Here is a tiny trained network, its code and every weight. The questions are about switching its units off for an input and a target symbol, where a switched-off unit gives its printed mean instead of its output.

import numpy as np


def w(rows, s, z=0):
    codes = np.array(rows[::2]) - 128.0
    scale = np.full(codes.shape[1], s)
    scale[-1] = z or s
    return codes * scale


def f(y):
    return y / 2 * (1 + np.tanh(0.7978845608 * (y + 0.044715 * y**3)))


def softmax(a):
    e = np.exp(a - a.max(-1, keepdims=True))
    return e / e.sum(-1, keepdims=True)


def log_softmax(a):
    a = a - a.max(-1, keepdims=True)
    return a - np.log(np.exp(a).sum(-1, keepdims=True))


def net(x, mask):
    ids = ['ΘΛΠαβγδεημξστφψω'.index(c) for c in x.split()]
    T = len(ids)
    res = E[ids] + P[:T]
    u = 0
    for l in range(2):
        q, k, v = (res @ M[l].T for M in (Q, K, V))
        z = softmax(np.where(np.tri(T) > 0, q @ k.T / 2**0.5, -1e9)) @ v
        res = res + np.where(mask[u], z, O[l][:, -1]) @ O[l][:, :-1]
        u += 1
        y = f(res @ A[l][:, :-1].T + A[l][:, -1])
        res = res + np.where(mask[u : u + 8], y, B[l][:, -1]) @ B[l][:, :-1]
        u += 8
    return log_softmax(res[-1] @ U[:, :-1].T + U[:, -1])


Q, K, V, O, A, B = {}, {}, {}, {}, {}, {}
E = w([
[126,182,69,149,121,208],'Θ',
[109,129,160,254,145,156],'Λ',
[147,109,69,22,132,176],'Π',
[158,214,135,105,186,118],'α',
[159,34,112,121,96,210],'β',
[81,185,155,181,78,118],'γ',
[121,94,117,113,16,103],'δ',
[183,113,199,131,164,123],'ε',
[192,30,159,139,170,146],'η',
[83,124,129,195,169,59],'μ',
[153,83,128,155,203,123],'ξ',
[136,191,125,58,117,43],'σ',
[33,67,87,98,174,101],'τ',
[195,86,194,140,85,130],'φ',
[152,223,126,146,164,99],'ψ',
[44,139,113,119,32,169],'ω',
],0.012)
P = w([
[146,167,36,148,114,112],'0',
[140,168,63,151,123,117],'1',
[118,149,104,151,136,117],'2',
[100,140,143,139,146,138],'3',
[83,132,190,141,155,140],'4',
[70,119,215,139,162,154],'5',
[57,112,253,125,178,166],'6',
],0.004)
Q[0] = w([
[84,5,220,156,158,110],'0.h1',
[125,168,155,157,123,202],'0.h1',
],0.027)
K[0] = w([
[81,4,225,112,142,122],'0.h1',
[91,173,149,192,88,238],'0.h1',
],0.021)
V[0] = w([
[188,80,3,122,133,28],'0.h1',
[68,185,253,110,119,245],'0.h1',
],0.0054)
O[0] = w([
[96,105,248,149,141,234,1],'0.h1',
[152,150,1,91,112,28,220],'0.h1',
],0.0044,0.00058)
A[0] = w([
[110,150,157,148,58,147,176],'0.n1',
[143,132,96,1,43,197,233],'0.n2',
[235,177,155,132,93,166,132],'0.n3',
[247,95,168,140,152,115,5],'0.n4',
[137,9,128,140,96,139,17],'0.n5',
[177,138,119,204,241,132,231],'0.n6',
[196,220,47,105,136,106,9],'0.n7',
[156,33,26,213,105,166,99],'0.n8',
],0.011,0.0013)
B[0] = w([
[134,119,114,157,85,86,143],'0.n1',
[107,9,109,145,156,71,184],'0.n2',
[158,136,104,37,108,95,180],'0.n3',
[127,118,56,64,116,157,221],'0.n4',
[127,167,200,82,137,121,186],'0.n5',
[171,103,127,196,154,194,255],'0.n6',
[77,162,166,92,158,134,161],'0.n7',
[85,108,212,105,136,108,187],'0.n8',
],0.015,0.0042)
Q[1] = w([
[112,33,183,159,70,131],'1.h1',
[51,217,7,110,174,142],'1.h1',
],0.013)
K[1] = w([
[162,50,36,108,136,210],'1.h1',
[46,201,182,129,153,7],'1.h1',
],0.015)
V[1] = w([
[44,191,252,136,111,30],'1.h1',
[29,146,157,108,115,160],'1.h1',
],0.0029)
O[1] = w([
[69,252,106,69,166,2,4],'1.h1',
[87,157,104,110,176,91,99],'1.h1',
],0.0016,0.002)
A[1] = w([
[159,113,132,113,40,105,16],'1.n1',
[78,135,113,198,80,129,69],'1.n2',
[9,142,97,124,117,155,146],'1.n3',
[146,164,86,108,201,137,203],'1.n4',
[125,179,115,79,96,83,184],'1.n5',
[150,139,168,69,121,154,94],'1.n6',
[122,185,112,168,94,117,93],'1.n7',
[177,100,87,88,135,134,1],'1.n8',
],0.015,0.00076)
B[1] = w([
[166,103,183,93,25,136,195],'1.n1',
[96,181,30,171,152,35,183],'1.n2',
[71,162,120,95,68,234,185],'1.n3',
[136,154,180,180,18,124,225],'1.n4',
[137,54,212,95,199,105,178],'1.n5',
[124,214,114,145,193,103,248],'1.n6',
[152,190,115,5,141,79,142],'1.n7',
[128,150,29,93,134,139,253],'1.n8',
],0.012,0.0061)
U = w([
[16,122,121,97,97,228,184],'Θ',
[76,183,80,94,134,62,16],'Λ',
[129,108,103,144,121,125,47],'Π',
[97,26,40,112,174,140,94],'α',
[126,103,94,143,123,131,75],'β',
[147,54,131,169,42,89,163],'γ',
[64,93,39,160,60,114,50],'δ',
[199,145,3,152,71,175,155],'ε',
[136,168,93,99,249,188,79],'η',
[130,105,72,236,181,63,254],'μ',
[200,16,136,194,131,215,209],'ξ',
[80,67,210,118,202,88,249],'σ',
[123,104,93,135,125,132,83],'τ',
[197,83,108,59,99,131,138],'φ',
[154,208,188,180,71,130,124],'ψ',
[117,103,100,145,120,133,60],'ω',
],0.0048,0.0022)

Each question gives the input, a string of symbols that net reads in full, and the target symbol t.
The units are the heads (2 rows each of Q, K, V and O) and the neurons (one row each of A and B). Each row of codes is followed by its name. A weight is (code - 128) times the scale printed after its matrix; where a second scale follows, it is the last column's (O, A, B and U).
mask holds one flag per unit, layer by layer, with each layer's heads first. A switched-off unit (its flag False) gives its mean, the last column of its rows in O or B, instead of its output. The means were averaged over made-up inputs and are rounded, as every weight is.
A unit's drop is (log p(t) with every unit on - log p(t) with that unit switched off) / (log p(t) with every unit on - log p(t) with every unit switched off).
unit that matters most: the unit with the biggest drop
k most important neurons: the k neurons with the biggest drops, biggest first
k most important neurons of layer l: the k neurons of layer l with the biggest drops, biggest first
drop of u: that unit's drop, to one decimal
input τ ξ ε φ ε μ, target μ: 2 most important neurons : [1.n2 0.n4]
input η Θ η τ Λ η ψ, target ψ: most important neuron : [1.n4]
input σ τ ξ η ψ, target ψ: 3 most important neurons of layer 0 : [0.n2 0.n7 0.n6]
input ε ξ ε Π ψ η, target η: 2 most important neurons of layer 0 : [0.n5 0.n4]
input Π ε ε μ ξ ψ α, target ψ: 2 most important neurons : [1.n4 0.n2]
input φ ψ σ ω, target δ: 2 most important neurons : [1.n2 0.n2]
input ω ξ γ η, target η: 3 most important neurons : [1.n6 0.n5 0.n4]
input γ η η δ φ, target φ: 3 most important neurons : [1.n1 0.n3 0.n6]
input γ τ ε γ ε ε, target ε: 3 most important neurons of layer 1 : [1.n8 1.n5 1.n4]
input Λ δ η ε Θ α, target ψ: 2 most important neurons of layer 0 : [0.n7 0.n2]
input Λ Π ε, target ε: 3 most important neurons of layer 0 : [0.n4 0.n8 0.n6]
input η β ε ε ε ε Θ, target Θ: 2 most important neurons of layer 0 : [0.n7 0.n6]
input ψ γ Θ, target Θ: 3 most important neurons of layer 0 : [0.n7 0.n8 0.n6]
input φ Π μ ξ ξ σ, target σ: unit that matters most : 0.n6
input μ μ δ, target γ: drop of 0.n1 : 0.3
input Π ψ ξ μ, target μ: drop of 0.n4 : 0.2
input μ Λ τ ε σ, target σ: drop of 0.n6 : 0.5
